Below is a small trained network, with its code and all its weights. Each question gives an input and a class and asks what happens when units are switched off, that is, made to give their printed mean instead of their output.

import numpy as np


def w(rows, s, z=0):
    codes = np.array(rows[::2]) - 128.0
    scale = np.full(codes.shape[1], s)
    scale[-1] = z or s
    return codes * scale


def f(y):
    return np.maximum(y, 0)


def log_softmax(a):
    a = a - a.max(-1, keepdims=True)
    return a - np.log(np.exp(a).sum(-1, keepdims=True))


def net(x, mask):
    res = np.array(x, float).reshape(1, 4) / 4 @ E
    y = f(res @ A[0][:, :-1].T + A[0][:, -1])
    res = res + np.where(mask, y, B[0][:, -1]) @ B[0][:, :-1]
    return log_softmax(res[-1] @ U[:, :-1].T + U[:, -1])


A, B = {}, {}
E = w([
[73,85,42,109,172],'x0',
[94,195,132,186,248],'x1',
[106,94,184,125,166],'x2',
[215,127,86,164,132],'x3',
],0.012)
A[0] = w([
[121,142,106,124,95,147],'neuron 0',
[114,187,76,150,188,117],'neuron 1',
[164,123,101,118,51,89],'neuron 2',
[182,125,152,150,207,102],'neuron 3',
[175,129,132,140,132,126],'neuron 4',
[113,112,94,115,134,3],'neuron 5',
[122,127,95,132,110,172],'neuron 6',
[213,204,208,142,121,148],'neuron 7',
[199,193,113,160,190,91],'neuron 8',
[95,95,162,116,125,203],'neuron 9',
[129,140,145,152,116,132],'neuron 10',
[104,100,72,131,120,63],'neuron 11',
[241,133,117,145,125,149],'neuron 12',
[150,57,80,135,222,122],'neuron 13',
[74,135,122,119,117,85],'neuron 14',
[85,123,250,126,140,14],'neuron 15',
],0.02,0.0031)
B[0] = w([
[151,104,154,129,127,154],'neuron 0',
[163,85,46,84,157,216],'neuron 1',
[166,129,105,172,33,208],'neuron 2',
[193,160,150,150,145,195],'neuron 3',
[146,145,151,129,107,164],'neuron 4',
[101,111,155,151,145,149],'neuron 5',
[139,103,141,97,126,155],'neuron 6',
[28,121,153,155,81,251],'neuron 7',
[112,249,74,150,136,218],'neuron 8',
[126,152,141,124,186,173],'neuron 9',
[102,131,144,115,123,153],'neuron 10',
[87,103,172,93,151,168],'neuron 11',
[165,160,214,93,100,219],'neuron 12',
[57,64,78,134,113,199],'neuron 13',
[145,119,179,109,131,158],'neuron 14',
[142,82,124,168,253,226],'neuron 15',
],0.038,0.019)
U = w([
[107,119,180,70,147,26],'0',
[173,106,175,90,5,183],'1',
[237,104,135,147,101,1],'2',
[147,217,57,85,113,55],'3',
[131,111,25,87,135,52],'4',
[170,85,117,95,233,196],'5',
[78,173,168,187,107,218],'6',
[2,57,74,127,156,204],'7',
],0.0069,0.0025)

Each question gives the input, the list of numbers given to net, and the class t.
The units are the neurons (one row each of A and B). Each row of codes is followed by its name. A weight is (code - 128) times the scale printed after its matrix; where a second scale follows, it is the last column's (A, B and U).
mask holds one flag per neuron, in row order. A switched-off neuron (its flag False) gives its mean, the last column of its row in B, instead of its output. The means were averaged over made-up inputs and are rounded, as every weight is.
A unit's drop is (log p(t) with every unit on - log p(t) with that unit switched off) / (log p(t) with every unit on - log p(t) with every unit switched off).
The circuit of an input: a set's keep is (log p(t) with only the set's units on - log p(t) with every unit switched off) / (log p(t) with every unit on - log p(t) with every unit switched off). Starting from the 12 units with the biggest drops (on a tie, the unit counted first), units are removed one at a time, each time the one whose removal leaves the highest keep (on an exact tie, the one counted first), for as long as the keep stays at least 0.8.
units of the circuit, in order: the units of the circuit, biggest drop first
k most important neurons: the k neurons with the biggest drops, biggest first
drop when u is switched off: that unit's drop, to one decimal
input [0,0,-8,-6], class 1: most important neuron -> (neuron 15)
input [6,2,-5,7], class 4: 4 most important neurons -> (neuron 7; neuron 13; neuron 1; neuron 8)
input [7,6,-6,2], class 4: 3 most important neurons -> (neuron 1; neuron 7; neuron 8)
input [-7,2,2,-3], class 7: 3 most important neurons -> (neuron 7; neuron 15; neuron 12)
input [-6,7,-3,-4], class 7: 2 most important neurons -> (neuron 7; neuron 1)
input [3,6,5,4], class 4: 2 most important neurons -> (neuron 13; neuron 1)
input [5,-7,3,1], class 1: 4 most important neurons -> (neuron 15; neuron 2; neuron 7; neuron 1)
input [-4,1,3,-6], class 5: 2 most important neurons -> (neuron 15; neuron 13)
input [-6,-7,3,-6], class 7: 2 most important neurons -> (neuron 12; neuron 3)
input [0,-6,3,-1], class 2: 3 most important neurons -> (neuron 7; neuron 12; neuron 8)
input [-5,6,-6,2], class 3: 2 most important neurons -> (neuron 8; neuron 1)
input [7,-6,8,-7], class 5: 2 most important neurons -> (neuron 7; neuron 9)
input [-6,2,-5,-5], class 7: 3 most important neurons -> (neuron 12; neuron 3; neuron 2)
input [-8,-1,-8,3], class 1: units of the circuit, in order -> (neuron 12)
input [2,0,1,5], class 3: drop when neuron 2 is switched off -> 0.2
input [-7,-5,7,6], class 1: drop when neuron 8 is switched off -> 0.3
input [-6,-5,2,-6], class 7: drop when neuron 13 is switched off -> -0.1
